arr =
[[123 115 118 125 127 129 132 116]
 [131 115 126 141 133 138 124 107]
 [121 106 117 128 128 139 133 113]
 [137 124 128 146 132 124 135 107]
 [135 120 126 145 132 128 136 105]
 [143 130 126 145 133 119 117 110]]
Indices start at 0.
row 0 col 0 => 123
row 5 col 4 => 133
row 2 col 0 => 121
row 4 col 2 => 126
row 5 col 1 => 130
row 2 col 1 => 106
row 4 col 4 => 132
row 4 col 5 => 128
row 2 col 3 => 128
row 3 col 4 => 132
row 5 col 0 => 143
row 1 col 7 => 107
row 1 col 6 => 124
row 1 col 1 => 115
row 2 col 6 => 133
row 0 col 3 => 125
row 5 col 3 => 145

B = [[107, 122, 118, 114, 144, 127, 150, 149, 113, 113], [125, 120, 152, 145, 112, 142, 108, 151, 143, 141], [127, 144, 130, 132, 131, 143, 135, 123, 118, 131], [110, 131, 129, 138, 118, 123, 146, 142, 129, 119], [134, 115, 107, 105, 123, 144, 117, 123, 125, 141], [106, 133, 109, 137, 136, 122, 140, 144, 120, 145], [139, 129, 142, 136, 151, 135, 114, 117, 126, 114], [113, 136, 134, 106, 112, 148, 132, 116, 116, 131], [110, 117, 132, 104, 136, 107, 130, 139, 104, 142], [141, 111, 145, 105, 127, 148, 138, 115, 140, 105]]
B[-10,0] = 107
B[7,6] = 132
B[3,-5] = 123
B[:, -6] = [144, 112, 131, 118, 123, 136, 151, 112, 136, 127]
B[-3,5] = 148
B[-2,-9] = 117
B[-1,6] = 138
B[-4,-1] = 114
B[0] = [107, 122, 118, 114, 144, 127, 150, 149, 113, 113]
B[-3,9] = 131
B[-5,-1] = 145
B[2,-7] = 132
B[8,-2] = 104
B[-2,7] = 139
B[0,-3] = 149
B[-8,6] = 135
B[2,-3] = 123
B[1,-4] = 108
B[-6,5] = 144
B[-1] = [141, 111, 145, 105, 127, 148, 138, 115, 140, 105]
B[1,-9] = 120
B[:, -5] = [127, 142, 143, 123, 144, 122, 135, 148, 107, 148]
B[8,-1] = 142
B[-8,0] = 127
B[9,-8] = 145
B[-4,3] = 136
B[-8,1] = 144
B[4,3] = 105
B[7,8] = 116
B[-10,4] = 144
B[:, 1] = [122, 120, 144, 131, 115, 133, 129, 136, 117, 111]
B[1] = [125, 120, 152, 145, 112, 142, 108, 151, 143, 141]
B[-8,4] = 131
B[:, -3] = [149, 151, 123, 142, 123, 144, 117, 116, 139, 115]
B[6,-4] = 114
B[-7,3] = 138

X =
[[113 128 132 127 131 121 132 132 148 155 130]
 [134 145 135 140 113 136 123 104 138 155 143]
 [131 150 123 113 121 129 129 130 125 108 128]
 [125 136 140 131 108 118 131 129 132 128 132]
 [131 118 125 130 127 140 141 138 120 142 122]
 [128 116 111 138 118 131 125 105 137 115 123]
 [121 130 123 138 117 129 126 137 121 129 129]
 [131 132 110 138 130 129 130 140 123 140 123]
 [120 125 119 114 128 127 145 126 131 109 129]
 [143 135 136 113 118 108 130 121 116 147 104]
 [128 125 123 122 127 126 138 107 128 122 140]
 [126 105 132 126 132 131 134 118 131 137 134]
 [119 138 119 122 110 126 130 147 130 143 135]]
X[0,0]: 113
X[6,2]: 123
X[2]: [131, 150, 123, 113, 121, 129, 129, 130, 125, 108, 128]
X[12,5]: 126
X[:, 5]: [121, 136, 129, 118, 140, 131, 129, 129, 127, 108, 126, 131, 126]
X[4,8]: 120
X[2,9]: 108
X[7,4]: 130
X[:, 7]: [132, 104, 130, 129, 138, 105, 137, 140, 126, 121, 107, 118, 147]
X[10,7]: 107
X[7,9]: 140
X[5]: [128, 116, 111, 138, 118, 131, 125, 105, 137, 115, 123]
X[4,5]: 140
X[0,6]: 132
X[8]: [120, 125, 119, 114, 128, 127, 145, 126, 131, 109, 129]
X[8,6]: 145
X[:, 3]: [127, 140, 113, 131, 130, 138, 138, 138, 114, 113, 122, 126, 122]
X[4,3]: 130
X[2,10]: 128
X[8,10]: 129
X[1]: [134, 145, 135, 140, 113, 136, 123, 104, 138, 155, 143]
X[3,0]: 125
X[12,8]: 130
X[9,2]: 136
X[12,3]: 122
X[12,2]: 119
X[8,1]: 125
X[8,0]: 120
X[11]: [126, 105, 132, 126, 132, 131, 134, 118, 131, 137, 134]
X[4]: [131, 118, 125, 130, 127, 140, 141, 138, 120, 142, 122]
X[9]: [143, 135, 136, 113, 118, 108, 130, 121, 116, 147, 104]
X[2,7]: 130
X[7,10]: 123
X[4,1]: 118
X[4,2]: 125
X[1,6]: 123
X[11,8]: 131

A = [118 145 129 142 112 136 116 114 131 150 134 117 115 119 148]
A[0]: 118
A[-14]: 145
A[11]: 117
A[10]: 134
A[-3]: 115
